Here is a tiny trained network, its code and every weight. The questions are about switching its units off for an input and a class, where a switched-off unit gives its printed mean instead of its output.

import numpy as np


def w(rows, s, z=0):
    codes = np.array(rows[::2]) - 128.0
    scale = np.full(codes.shape[1], s)
    scale[-1] = z or s
    return codes * scale


def norm(h):
    return h / np.sqrt((h * h).mean(-1, keepdims=True) + 1e-5)


def f(y):
    return y / 2 * (1 + np.tanh(0.7978845608 * (y + 0.044715 * y**3)))


def log_softmax(a):
    a = a - a.max(-1, keepdims=True)
    return a - np.log(np.exp(a).sum(-1, keepdims=True))


def net(x, mask):
    res = np.array(x, float).reshape(1, 7) / 4 @ E
    u = 0
    for l in range(4):
        y = f(norm(res) @ A[l][:, :-1].T + A[l][:, -1])
        res = res + np.where(mask[u : u + 8], y, B[l][:, -1]) @ B[l][:, :-1]
        u += 8
    return log_softmax(norm(res)[-1] @ U[:, :-1].T + U[:, -1])


A, B = {}, {}
E = w([
[183,194,198],'x0',
[130,134,127],'x1',
[2,134,195],'x2',
[129,127,130],'x3',
[124,132,122],'x4',
[124,129,126],'x5',
[127,127,130],'x6',
],0.009)
A[0] = w([
[235,50,149,159],'L0N0',
[93,110,80,117],'L0N1',
[204,12,136,109],'L0N2',
[84,139,166,113],'L0N3',
[158,174,54,82],'L0N4',
[161,157,74,29],'L0N5',
[159,215,175,64],'L0N6',
[143,98,214,6],'L0N7',
],0.011,0.0025)
B[0] = w([
[18,212,61,254],'L0N0',
[148,32,224,165],'L0N1',
[113,168,136,207],'L0N2',
[56,177,131,192],'L0N3',
[26,169,210,174],'L0N4',
[124,248,148,149],'L0N5',
[191,3,128,231],'L0N6',
[172,94,117,147],'L0N7',
],0.0053,0.0039)
A[1] = w([
[119,251,184,109],'L1N0',
[44,142,34,61],'L1N1',
[58,135,72,255],'L1N2',
[133,189,165,46],'L1N3',
[167,192,177,207],'L1N4',
[250,100,231,33],'L1N5',
[181,194,48,51],'L1N6',
[148,254,197,199],'L1N7',
],0.0092,0.0014)
B[1] = w([
[167,55,55,223],'L1N0',
[162,33,126,212],'L1N1',
[101,61,228,214],'L1N2',
[219,104,61,152],'L1N3',
[42,50,134,195],'L1N4',
[177,75,90,213],'L1N5',
[9,157,151,199],'L1N6',
[3,11,212,253],'L1N7',
],0.006,0.0047)
A[2] = w([
[132,142,71,179],'L2N0',
[206,88,63,171],'L2N1',
[118,127,122,112],'L2N2',
[74,136,112,118],'L2N3',
[100,152,108,144],'L2N4',
[168,164,167,251],'L2N5',
[45,115,5,5],'L2N6',
[115,173,155,250],'L2N7',
],0.013,0.0012)
B[2] = w([
[147,198,174,125],'L2N0',
[255,151,157,167],'L2N1',
[151,136,188,136],'L2N2',
[241,195,135,194],'L2N3',
[174,193,181,137],'L2N4',
[104,55,74,108],'L2N5',
[128,114,177,253],'L2N6',
[77,87,197,124],'L2N7',
],0.0068,0.0054)
A[3] = w([
[188,127,155,67],'L3N0',
[7,129,217,215],'L3N1',
[101,95,85,246],'L3N2',
[183,155,83,142],'L3N3',
[87,86,90,188],'L3N4',
[160,77,148,177],'L3N5',
[126,81,176,239],'L3N6',
[79,137,137,104],'L3N7',
],0.013,0.0012)
B[3] = w([
[137,50,254,137],'L3N0',
[230,151,111,253],'L3N1',
[162,193,109,143],'L3N2',
[11,115,176,128],'L3N3',
[157,184,159,154],'L3N4',
[102,124,28,165],'L3N5',
[247,172,25,193],'L3N6',
[91,224,89,147],'L3N7',
],0.0052,0.014)
U = w([
[168,140,123,212],'0',
[157,151,122,213],'1',
[121,7,120,106],'2',
[102,240,247,4],'3',
[147,163,92,104],'4',
[137,151,103,121],'5',
],0.011,0.0033)

Each question gives the input, the list of numbers given to net, and the class t.
The units are the neurons (one row each of A and B). Each row of codes is followed by its name. A weight is (code - 128) times the scale printed after its matrix; where a second scale follows, it is the last column's (A, B and U).
mask holds one flag per neuron, layer by layer. A switched-off neuron (its flag False) gives its mean, the last column of its row in B, instead of its output. The means were averaged over made-up inputs and are rounded, as every weight is.
A unit's drop is (log p(t) with every unit on - log p(t) with that unit switched off) / (log p(t) with every unit on - log p(t) with every unit switched off).
unit that matters most: the unit with the biggest drop
k most important neurons: the k neurons with the biggest drops, biggest first
k most important neurons of layer l: the k neurons of layer l with the biggest drops, biggest first
drop of u: that unit's drop, to one decimal
input [8,3,-6,1,3,0,-4], class 2: 2 most important neurons : L0N6; L1N7
input [-5,-7,6,2,1,-6,-3], class 0: 2 most important neurons : L3N1; L1N7
input [4,8,7,-3,-4,3,7], class 0: 2 most important neurons : L3N1; L1N6
input [-7,-7,8,1,7,-1,-3], class 3: unit that matters most : L1N0
input [6,2,3,7,4,-1,6], class 2: 2 most important neurons : L1N5; L3N1
input [5,-3,3,6,5,-3,-3], class 2: 2 most important neurons : L1N5; L3N1
input [7,3,7,-8,-2,-4,-2], class 2: 3 most important neurons : L0N0; L1N7; L1N0
input [-5,-1,7,-8,2,1,7], class 3: 2 most important neurons : L1N0; L0N6
input [7,4,7,0,-3,2,-2], class 2: 3 most important neurons : L0N0; L1N7; L1N0
input [-5,-2,7,2,6,3,7], class 3: 2 most important neurons : L1N0; L0N6
input [-3,-4,-8,2,-1,7,-6], class 3: 2 most important neurons of layer 3 : L3N6; L3N1
input [6,0,5,-8,-3,-2,2], class 2: 2 most important neurons : L0N0; L1N7
input [6,3,-1,-2,-4,-5,0], class 2: 2 most important neurons : L3N1; L1N5
input [3,5,-7,5,-1,-5,6], class 3: unit that matters most : L0N0
input [8,7,-6,-7,-3,1,-7], class 2: 2 most important neurons of layer 1 : L1N7; L1N6
input [8,2,-4,0,-1,2,-8], class 2: 2 most important neurons of layer 1 : L1N5; L1N7
input [-1,0,-6,6,-1,-4,1], class 3: 2 most important neurons of layer 3 : L3N6; L3N5
input [-4,1,4,5,-4,7,5], class 1: drop of L1N7 : 0.3
input [-5,7,4,-3,-5,-6,-3], class 0: drop of L1N7 : 0.4
input [8,4,1,4,-7,2,-3], class 2: unit that matters most : L3N1
input [-1,-7,4,8,5,5,3], class 0: drop of L3N1 : 0.2
